Here is a tiny trained network, its code and every weight. The questions are about switching its units off for an input and a class, where a switched-off unit gives its printed mean instead of its output.

import numpy as np


def w(rows, s, z=0):
    codes = np.array(rows[::2]) - 128.0
    scale = np.full(codes.shape[1], s)
    scale[-1] = z or s
    return codes * scale


def norm(h):
    return h / np.sqrt((h * h).mean(-1, keepdims=True) + 1e-5)


def f(y):
    return y / 2 * (1 + np.tanh(0.7978845608 * (y + 0.044715 * y**3)))


def log_softmax(a):
    a = a - a.max(-1, keepdims=True)
    return a - np.log(np.exp(a).sum(-1, keepdims=True))


def net(x, mask):
    res = np.array(x, float).reshape(1, 8) / 4 @ E
    u = 0
    for l in range(3):
        y = f(norm(res) @ A[l][:, :-1].T + A[l][:, -1])
        res = res + np.where(mask[u : u + 5], y, B[l][:, -1]) @ B[l][:, :-1]
        u += 5
    return log_softmax(norm(res)[-1] @ U[:, :-1].T + U[:, -1])


A, B = {}, {}
E = w([
[200,151,176,161,104,66,139,149,177],'x0',
[156,98,119,26,101,185,76,190,138],'x1',
[52,110,107,127,212,85,86,181,126],'x2',
[129,147,152,143,189,128,164,96,132],'x3',
[145,158,158,176,201,199,158,144,89],'x4',
[211,91,59,48,254,79,115,67,172],'x5',
[205,128,190,80,100,172,83,99,68],'x6',
[83,101,188,191,174,116,204,120,127],'x7',
],0.0027)
A[0] = w([
[170,169,44,145,113,120,107,86,114,56],'0.n1',
[168,101,95,127,168,84,97,130,173,251],'0.n2',
[41,153,108,171,79,54,140,153,131,143],'0.n3',
[121,131,201,162,3,198,105,181,101,38],'0.n4',
[168,139,140,109,170,195,160,150,52,60],'0.n5',
],0.0047,0.0016)
B[0] = w([
[132,134,28,72,53,113,132,164,134,133],'0.n1',
[103,197,148,142,1,140,136,194,124,219],'0.n2',
[147,57,95,183,153,247,134,170,194,223],'0.n3',
[238,235,59,20,122,23,126,132,14,252],'0.n4',
[43,94,123,195,118,167,175,143,105,152],'0.n5',
],0.0041,0.0027)
A[1] = w([
[156,159,37,82,162,101,101,63,142,2],'1.n1',
[157,160,153,83,87,151,64,146,98,247],'1.n2',
[172,152,146,84,194,222,103,155,88,176],'1.n3',
[171,178,91,85,104,115,138,139,106,100],'1.n4',
[66,108,143,3,183,102,33,166,103,136],'1.n5',
],0.0047,0.00096)
B[1] = w([
[102,124,92,76,29,118,128,136,53,172],'1.n1',
[117,136,80,112,115,106,228,169,145,251],'1.n2',
[132,49,67,164,128,102,136,175,182,204],'1.n3',
[69,184,109,103,82,87,185,173,136,224],'1.n4',
[149,253,44,136,63,96,216,180,45,232],'1.n5',
],0.0046,0.0026)
A[2] = w([
[47,106,114,138,99,127,107,163,205,81],'2.n1',
[1,89,95,160,169,108,97,174,132,165],'2.n2',
[144,120,177,190,142,130,173,97,97,144],'2.n3',
[79,99,101,74,128,163,127,58,76,9],'2.n4',
[145,132,209,163,103,73,143,136,228,198],'2.n5',
],0.0059,0.0012)
B[2] = w([
[143,28,123,156,172,172,97,197,151,188],'2.n1',
[184,32,83,111,40,191,121,223,206,251],'2.n2',
[188,197,169,155,193,41,142,127,204,199],'2.n3',
[155,149,246,131,136,2,124,34,190,122],'2.n4',
[152,177,183,149,212,151,184,99,52,227],'2.n5',
],0.0046,0.0025)
U = w([
[150,208,58,37,41,78,158,164,42,194],'0',
[114,5,90,164,153,210,104,210,201,183],'1',
[80,92,181,65,107,115,67,2,137,36],'2',
[80,128,161,109,151,168,1,84,89,3],'3',
[172,174,239,198,239,107,165,71,142,160],'4',
],0.0077,0.004)

Each question gives the input, the list of numbers given to net, and the class t.
The units are the neurons (one row each of A and B). Each row of codes is followed by its name. A weight is (code - 128) times the scale printed after its matrix; where a second scale follows, it is the last column's (A, B and U).
mask holds one flag per neuron, layer by layer. A switched-off neuron (its flag False) gives its mean, the last column of its row in B, instead of its output. The means were averaged over made-up inputs and are rounded, as every weight is.
A unit's drop is (log p(t) with every unit on - log p(t) with that unit switched off) / (log p(t) with every unit on - log p(t) with every unit switched off).
The circuit of an input: a set's keep is (log p(t) with only the set's units on - log p(t) with every unit switched off) / (log p(t) with every unit on - log p(t) with every unit switched off). Starting from the 12 units with the biggest drops (on a tie, the unit counted first), units are removed one at a time, each time the one whose removal leaves the highest keep (on an exact tie, the one counted first), for as long as the keep stays at least 0.8.
circuit, biggest first: the units of the circuit, biggest drop first
top k neurons: the k neurons with the biggest drops, biggest first
k most important neurons of layer l: the k neurons of layer l with the biggest drops, biggest first
input [8,5,0,-4,-3,2,-7,-4], class 1: circuit, biggest first => (0.n4)
input [-4,0,4,-5,-3,-5,-4,-7], class 1: 3 most important neurons of layer 2 => (2.n1; 2.n2; 2.n5)
input [-4,3,4,2,5,3,5,-1], class 1: top 3 neurons => (1.n3; 0.n4; 0.n5)
input [0,-2,6,7,-7,4,-2,4], class 1: circuit, biggest first => (0.n4; 2.n2)
input [8,0,2,-8,-5,6,-5,5], class 4: top 2 neurons => (2.n5; 1.n3)
input [3,-4,7,4,-8,6,-3,5], class 1: top 2 neurons => (2.n2; 0.n4)
input [-5,6,-6,-8,7,2,-2,3], class 1: top 3 neurons => (1.n3; 0.n5; 1.n5)
input [1,-1,7,0,8,-1,8,0], class 1: top 3 neurons => (1.n3; 2.n2; 0.n5)
input [-8,0,3,7,3,-2,8,2], class 4: top 4 neurons => (2.n4; 0.n3; 2.n3; 1.n4)
input [3,-6,-2,0,-5,0,-6,-7], class 1: 2 most important neurons of layer 0 => (0.n4; 0.n3)
input [4,1,3,-8,5,-4,-7,-6], class 1: top 2 neurons => (0.n3; 1.n5)
input [-5,2,-2,2,5,-6,1,6], class 4: 3 most important neurons of layer 0 => (0.n2; 0.n5; 0.n1)
input [-3,8,-3,0,5,6,4,6], class 1: 2 most important neurons of layer 0 => (0.n4; 0.n5)
input [0,-5,4,5,-4,-6,1,-5], class 1: circuit, biggest first => (0.n3)
input [-8,6,-6,-2,-4,4,-7,6], class 2: 3 most important neurons of layer 0 => (0.n4; 0.n3; 0.n5)
input [8,7,4,2,-4,-2,-3,7], class 4: top 3 neurons => (2.n5; 1.n3; 0.n5)
input [-4,-7,2,6,-2,8,1,3], class 2: 2 most important neurons of layer 1 => (1.n1; 1.n5)
